Below is a small trained network, with its code and all its weights. Each question gives an input and a class and asks what happens when units are switched off, that is, made to give their printed mean instead of their output.

import numpy as np


def w(rows, s, z=0):
    codes = np.array(rows[::2]) - 128.0
    scale = np.full(codes.shape[1], s)
    scale[-1] = z or s
    return codes * scale


def f(y):
    return y / 2 * (1 + np.tanh(0.7978845608 * (y + 0.044715 * y**3)))


def log_softmax(a):
    a = a - a.max(-1, keepdims=True)
    return a - np.log(np.exp(a).sum(-1, keepdims=True))


def net(x, mask):
    res = np.array(x, float).reshape(1, 8) / 4 @ E
    y = f(res @ A[0][:, :-1].T + A[0][:, -1])
    res = res + np.where(mask, y, B[0][:, -1]) @ B[0][:, :-1]
    return log_softmax(res[-1] @ U[:, :-1].T + U[:, -1])


A, B = {}, {}
E = w([
[124,116,161,220,160,91,54,155,98,53,47,147],'x0',
[253,230,188,137,144,156,210,132,200,215,191,161],'x1',
[136,87,124,88,153,161,242,116,69,197,64,153],'x2',
[140,187,83,243,95,95,144,238,176,160,113,69],'x3',
[135,147,131,89,91,150,158,145,153,101,155,146],'x4',
[71,188,193,152,101,105,107,112,162,60,161,186],'x5',
[199,204,179,159,114,78,129,150,176,146,112,146],'x6',
[106,178,122,230,105,102,16,85,174,195,66,200],'x7',
],0.0059)
A[0] = w([
[31,109,104,134,161,110,54,106,99,81,175,123,20],'neuron 0',
[129,181,147,92,141,182,166,150,96,211,113,133,6],'neuron 1',
[137,83,169,101,145,113,106,91,74,232,138,173,102],'neuron 2',
[100,87,179,86,140,66,89,72,33,58,150,63,123],'neuron 3',
[44,8,34,95,111,137,158,241,175,130,115,103,197],'neuron 4',
[151,129,1,114,131,180,188,57,159,220,249,133,252],'neuron 5',
],0.0059,0.0031)
B[0] = w([
[1,72,99,61,151,89,83,6,52,100,82,171,187],'neuron 0',
[124,116,70,64,137,126,193,93,113,124,111,188,152],'neuron 1',
[38,100,105,150,157,153,173,143,147,118,85,133,168],'neuron 2',
[122,51,91,132,166,128,162,200,241,99,78,109,224],'neuron 3',
[130,173,175,193,154,130,132,126,123,147,100,82,234],'neuron 4',
[98,166,180,144,215,158,148,157,90,218,94,100,254],'neuron 5',
],0.0095,0.0057)
U = w([
[174,53,100,91,126,98,179,145,193,51,150,181,4],'0',
[176,251,184,216,151,140,115,196,218,130,129,104,252],'1',
[224,121,103,46,128,153,148,142,15,108,131,104,4],'2',
[43,2,101,69,220,134,117,96,105,125,73,159,156],'3',
[55,147,113,91,55,104,31,74,156,35,139,203,7],'4',
],0.0059,0.0031)

Each question gives the input, the list of numbers given to net, and the class t.
The units are the neurons (one row each of A and B). Each row of codes is followed by its name. A weight is (code - 128) times the scale printed after its matrix; where a second scale follows, it is the last column's (A, B and U).
mask holds one flag per neuron, in row order. A switched-off neuron (its flag False) gives its mean, the last column of its row in B, instead of its output. The means were averaged over made-up inputs and are rounded, as every weight is.
A unit's drop is (log p(t) with every unit on - log p(t) with that unit switched off) / (log p(t) with every unit on - log p(t) with every unit switched off).
The circuit of an input: a set's keep is (log p(t) with only the set's units on - log p(t) with every unit switched off) / (log p(t) with every unit on - log p(t) with every unit switched off). Starting from all 6 units, units are removed one at a time, each time the one whose removal leaves the highest keep (on an exact tie, the one counted first), for as long as the keep stays at least 0.8.
units of the circuit, in order: the units of the circuit, biggest drop first
top k neurons: the k neurons with the biggest drops, biggest first
drop of u: that unit's drop, to one decimal
input [2,-6,4,3,0,1,8,-8], class 1: units of the circuit, in order : neuron 0; neuron 4
input [6,-3,2,1,8,-3,-1,6], class 4: units of the circuit, in order : neuron 5; neuron 3
input [6,-3,0,7,-6,8,6,7], class 4: top 2 neurons : neuron 5; neuron 4
input [8,-1,-1,-7,-3,-4,7,-4], class 0: top 4 neurons : neuron 5; neuron 0; neuron 3; neuron 4
input [-6,7,-8,-8,2,1,-6,-2], class 1: units of the circuit, in order : neuron 5; neuron 0
input [-4,7,7,-7,8,-3,4,1], class 3: top 2 neurons : neuron 2; neuron 1
input [-7,-2,-5,3,0,-8,-5,-5], class 1: units of the circuit, in order : neuron 4; neuron 0
input [-6,-6,8,7,0,4,-7,-7], class 1: top 2 neurons : neuron 4; neuron 0
input [-6,4,8,6,8,1,4,2], class 2: units of the circuit, in order : neuron 1
input [2,-2,-2,5,4,7,-5,3], class 4: top 2 neurons : neuron 5; neuron 0
input [4,-3,5,8,6,-3,-8,-5], class 1: drop of neuron 4 : 0.5
input [-8,-2,-6,4,-2,-7,-3,-7], class 1: drop of neuron 4 : 0.2
input [0,-3,-7,1,-2,4,6,6], class 4: drop of neuron 5 : 0.2
